Below are the code and all the weights of a small trained network. Each question names an input and a class and asks about switching units off, where a switched-off unit gives its printed mean instead of its output.

import numpy as np


def w(rows, s, z=0):
    codes = np.array(rows[::2]) - 128.0
    scale = np.full(codes.shape[1], s)
    scale[-1] = z or s
    return codes * scale


def norm(h):
    return h / np.sqrt((h * h).mean(-1, keepdims=True) + 1e-5)


def f(y):
    return y / 2 * (1 + np.tanh(0.7978845608 * (y + 0.044715 * y**3)))


def log_softmax(a):
    a = a - a.max(-1, keepdims=True)
    return a - np.log(np.exp(a).sum(-1, keepdims=True))


def net(x, mask):
    res = np.array(x, float).reshape(1, 7) / 4 @ E
    u = 0
    for l in range(2):
        y = f(norm(res) @ A[l][:, :-1].T + A[l][:, -1])
        res = res + np.where(mask[u : u + 10], y, B[l][:, -1]) @ B[l][:, :-1]
        u += 10
    return log_softmax(norm(res)[-1] @ U[:, :-1].T + U[:, -1])


A, B = {}, {}
E = w([
[211,175,106],'x0',
[106,172,100],'x1',
[28,91,44],'x2',
[121,253,67],'x3',
[144,214,140],'x4',
[89,125,229],'x5',
[140,152,81],'x6',
],0.006)
A[0] = w([
[67,123,162,100],'0.n0',
[140,185,141,3],'0.n1',
[160,125,80,253],'0.n2',
[140,182,75,80],'0.n3',
[112,81,59,106],'0.n4',
[27,133,169,74],'0.n5',
[134,254,90,55],'0.n6',
[178,65,197,105],'0.n7',
[140,219,115,44],'0.n8',
[178,236,88,47],'0.n9',
],0.0095,0.0038)
B[0] = w([
[99,177,135,163],'0.n0',
[149,155,29,116],'0.n1',
[126,2,120,252],'0.n2',
[219,144,112,172],'0.n3',
[108,52,30,181],'0.n4',
[39,179,185,199],'0.n5',
[176,254,95,252],'0.n6',
[171,223,203,207],'0.n7',
[159,213,42,181],'0.n8',
[231,180,54,246],'0.n9',
],0.0068,0.0031)
A[1] = w([
[81,200,82,106],'1.n0',
[106,131,150,2],'1.n1',
[92,24,179,71],'1.n2',
[16,164,140,125],'1.n3',
[171,143,185,128],'1.n4',
[70,122,156,95],'1.n5',
[145,214,74,62],'1.n6',
[221,127,217,123],'1.n7',
[39,180,87,119],'1.n8',
[124,2,82,137],'1.n9',
],0.0099,0.0055)
B[1] = w([
[215,173,180,183],'1.n0',
[153,155,112,83],'1.n1',
[126,237,83,210],'1.n2',
[70,213,214,230],'1.n3',
[187,64,110,187],'1.n4',
[92,205,140,153],'1.n5',
[207,182,111,208],'1.n6',
[222,2,192,254],'1.n7',
[212,176,193,198],'1.n8',
[53,135,95,251],'1.n9',
],0.0084,0.0032)
U = w([
[15,157,149,98],'0',
[236,255,8,91],'1',
[224,95,65,208],'2',
[217,25,226,84],'3',
[80,222,224,4],'4',
[61,28,7,84],'5',
],0.012,0.0032)

Each question gives the input, the list of numbers given to net, and the class t.
The units are the neurons (one row each of A and B). Each row of codes is followed by its name. A weight is (code - 128) times the scale printed after its matrix; where a second scale follows, it is the last column's (A, B and U).
mask holds one flag per neuron, layer by layer. A switched-off neuron (its flag False) gives its mean, the last column of its row in B, instead of its output. The means were averaged over made-up inputs and are rounded, as every weight is.
A unit's drop is (log p(t) with every unit on - log p(t) with that unit switched off) / (log p(t) with every unit on - log p(t) with every unit switched off).
The circuit of an input: a set's keep is (log p(t) with only the set's units on - log p(t) with every unit switched off) / (log p(t) with every unit on - log p(t) with every unit switched off). Starting from the 12 units with the biggest drops (on a tie, the unit counted first), units are removed one at a time, each time the one whose removal leaves the highest keep (on an exact tie, the one counted first), for as long as the keep stays at least 0.8.
circuit, biggest first: the units of the circuit, biggest drop first
unit that matters most: the unit with the biggest drop
k most important neurons: the k neurons with the biggest drops, biggest first
top k neurons in layer l: the k neurons of layer l with the biggest drops, biggest first
drop when u is switched off: that unit's drop, to one decimal
input [-6,-6,7,8,5,-2,-2], class 4: unit that matters most => 1.n3
input [0,3,4,-3,5,-7,6], class 5: circuit, biggest first => 0.n2, 0.n4, 0.n7
input [-1,-2,2,1,2,-4,7], class 2: circuit, biggest first => 0.n2, 1.n3
input [-8,-8,-1,-7,0,8,3], class 4: top 2 neurons in layer 1 => 1.n2, 1.n5
input [8,-2,-6,5,-8,2,1], class 3: top 2 neurons in layer 1 => 1.n7, 1.n2
input [-7,5,2,5,-4,-1,4], class 4: top 3 neurons in layer 1 => 1.n8, 1.n3, 1.n0
input [4,2,-3,0,-5,-2,0], class 3: 2 most important neurons => 1.n7, 0.n4
input [5,2,-5,-5,-4,-4,7], class 3: 2 most important neurons => 1.n7, 0.n7
input [1,-5,3,3,-7,-5,-7], class 5: drop when 0.n1 is switched off => 0.0
input [-2,-1,1,0,0,2,8], class 4: drop when 1.n3 is switched off => 0.2
input [1,-8,8,-8,8,3,-5], class 0: drop when 1.n0 is switched off => 0.1
